Here is a tiny trained network, its code and every weight. The questions are about switching its units off for an input and a class, where a switched-off unit gives its printed mean instead of its output.

import numpy as np


def w(rows, s, z=0):
    codes = np.array(rows[::2]) - 128.0
    scale = np.full(codes.shape[1], s)
    scale[-1] = z or s
    return codes * scale


def norm(h):
    return h / np.sqrt((h * h).mean(-1, keepdims=True) + 1e-5)


def f(y):
    return y / 2 * (1 + np.tanh(0.7978845608 * (y + 0.044715 * y**3)))


def log_softmax(a):
    a = a - a.max(-1, keepdims=True)
    return a - np.log(np.exp(a).sum(-1, keepdims=True))


def net(x, mask):
    res = np.array(x, float).reshape(1, 2) / 4 @ E
    u = 0
    for l in range(2):
        y = f(norm(res) @ A[l][:, :-1].T + A[l][:, -1])
        res = res + np.where(mask[u : u + 14], y, B[l][:, -1]) @ B[l][:, :-1]
        u += 14
    return log_softmax(norm(res)[-1] @ U[:, :-1].T + U[:, -1])


A, B = {}, {}
E = w([
[55,126,238,33,125],'x0',
[47,14,84,39,248],'x1',
],0.011)
A[0] = w([
[86,127,211,103,101,139],'0.n1',
[108,96,176,53,133,140],'0.n2',
[124,97,29,146,143,4],'0.n3',
[2,141,47,199,87,116],'0.n4',
[89,75,127,114,187,102],'0.n5',
[59,50,88,51,189,86],'0.n6',
[107,173,139,140,90,228],'0.n7',
[168,105,85,213,165,37],'0.n8',
[177,122,197,36,93,175],'0.n9',
[85,115,96,101,202,116],'0.n10',
[53,143,49,174,128,86],'0.n11',
[209,119,58,65,202,42],'0.n12',
[111,138,41,209,102,87],'0.n13',
[134,163,92,120,141,36],'0.n14',
],0.0091,0.0017)
B[0] = w([
[124,235,105,88,255,187],'0.n1',
[188,193,192,79,28,191],'0.n2',
[98,106,169,72,163,173],'0.n3',
[162,228,210,105,173,140],'0.n4',
[69,152,5,183,177,189],'0.n5',
[144,155,135,231,92,254],'0.n6',
[86,93,101,205,138,164],'0.n7',
[220,180,174,80,193,177],'0.n8',
[134,203,104,166,225,182],'0.n9',
[104,149,117,207,14,191],'0.n10',
[143,241,226,12,235,147],'0.n11',
[142,123,145,116,80,173],'0.n12',
[215,201,157,152,229,184],'0.n13',
[132,63,91,59,130,124],'0.n14',
],0.0048,0.0079)
A[1] = w([
[151,173,130,169,162,207],'1.n1',
[105,98,96,115,159,120],'1.n2',
[64,102,106,128,214,251],'1.n3',
[100,157,85,151,122,137],'1.n4',
[154,166,133,157,161,183],'1.n5',
[91,136,186,60,79,89],'1.n6',
[98,165,196,135,61,140],'1.n7',
[164,170,147,109,93,120],'1.n8',
[155,109,65,165,96,155],'1.n9',
[146,149,172,158,147,222],'1.n10',
[80,112,118,124,91,141],'1.n11',
[162,107,120,167,173,112],'1.n12',
[64,8,95,121,108,51],'1.n13',
[191,161,168,76,102,112],'1.n14',
],0.016,0.0028)
B[1] = w([
[96,113,176,109,139,255],'1.n1',
[183,208,192,169,66,166],'1.n2',
[166,112,93,185,51,254],'1.n3',
[66,1,191,7,151,172],'1.n4',
[85,70,139,63,132,231],'1.n5',
[223,176,100,88,254,180],'1.n6',
[191,134,89,194,122,218],'1.n7',
[110,97,30,123,95,192],'1.n8',
[87,165,137,35,200,182],'1.n9',
[111,58,168,138,143,216],'1.n10',
[171,112,192,80,108,150],'1.n11',
[104,228,131,146,85,181],'1.n12',
[134,123,78,231,55,196],'1.n13',
[98,97,48,154,48,192],'1.n14',
],0.0073,0.0091)
U = w([
[169,121,80,228,12,255],'0',
[250,233,119,103,209,43],'1',
[85,28,178,23,135,67],'2',
],0.012,0.00091)

Each question gives the input, the list of numbers given to net, and the class t.
The units are the neurons (one row each of A and B). Each row of codes is followed by its name. A weight is (code - 128) times the scale printed after its matrix; where a second scale follows, it is the last column's (A, B and U).
mask holds one flag per neuron, layer by layer. A switched-off neuron (its flag False) gives its mean, the last column of its row in B, instead of its output. The means were averaged over made-up inputs and are rounded, as every weight is.
A unit's drop is (log p(t) with every unit on - log p(t) with that unit switched off) / (log p(t) with every unit on - log p(t) with every unit switched off).
The circuit of an input: a set's keep is (log p(t) with only the set's units on - log p(t) with every unit switched off) / (log p(t) with every unit on - log p(t) with every unit switched off). Starting from the 12 units with the biggest drops (on a tie, the unit counted first), units are removed one at a time, each time the one whose removal leaves the highest keep (on an exact tie, the one counted first), for as long as the keep stays at least 0.8.
units of the circuit, in order: the units of the circuit, biggest drop first
most important unit: the unit with the biggest drop
k most important neurons: the k neurons with the biggest drops, biggest first
drop of u: that unit's drop, to one decimal
input [3,-2], class 2: most important unit => 0.n9
input [-2,3], class 2: units of the circuit, in order => 0.n10; 1.n4
input [-3,-2], class 2: 4 most important neurons => 1.n5; 1.n7; 1.n3; 1.n13
input [3,-3], class 2: 3 most important neurons => 0.n9; 0.n1; 1.n3
input [4,1], class 1: 2 most important neurons => 0.n2; 1.n6
input [1,-3], class 2: 3 most important neurons => 0.n2; 0.n7; 1.n3
input [0,2], class 2: 2 most important neurons => 0.n5; 1.n4
input [-2,-2], class 2: 2 most important neurons => 1.n5; 1.n3
input [3,-1], class 2: 2 most important neurons => 0.n9; 0.n1
input [8,-7], class 1: 2 most important neurons => 1.n6; 1.n3
input [5,4], class 1: 2 most important neurons => 0.n2; 1.n6
input [4,3], class 1: drop of 1.n6 => 0.6
input [2,8], class 0: drop of 1.n8 => 0.0
input [-5,3], class 1: drop of 1.n4 => 0.1
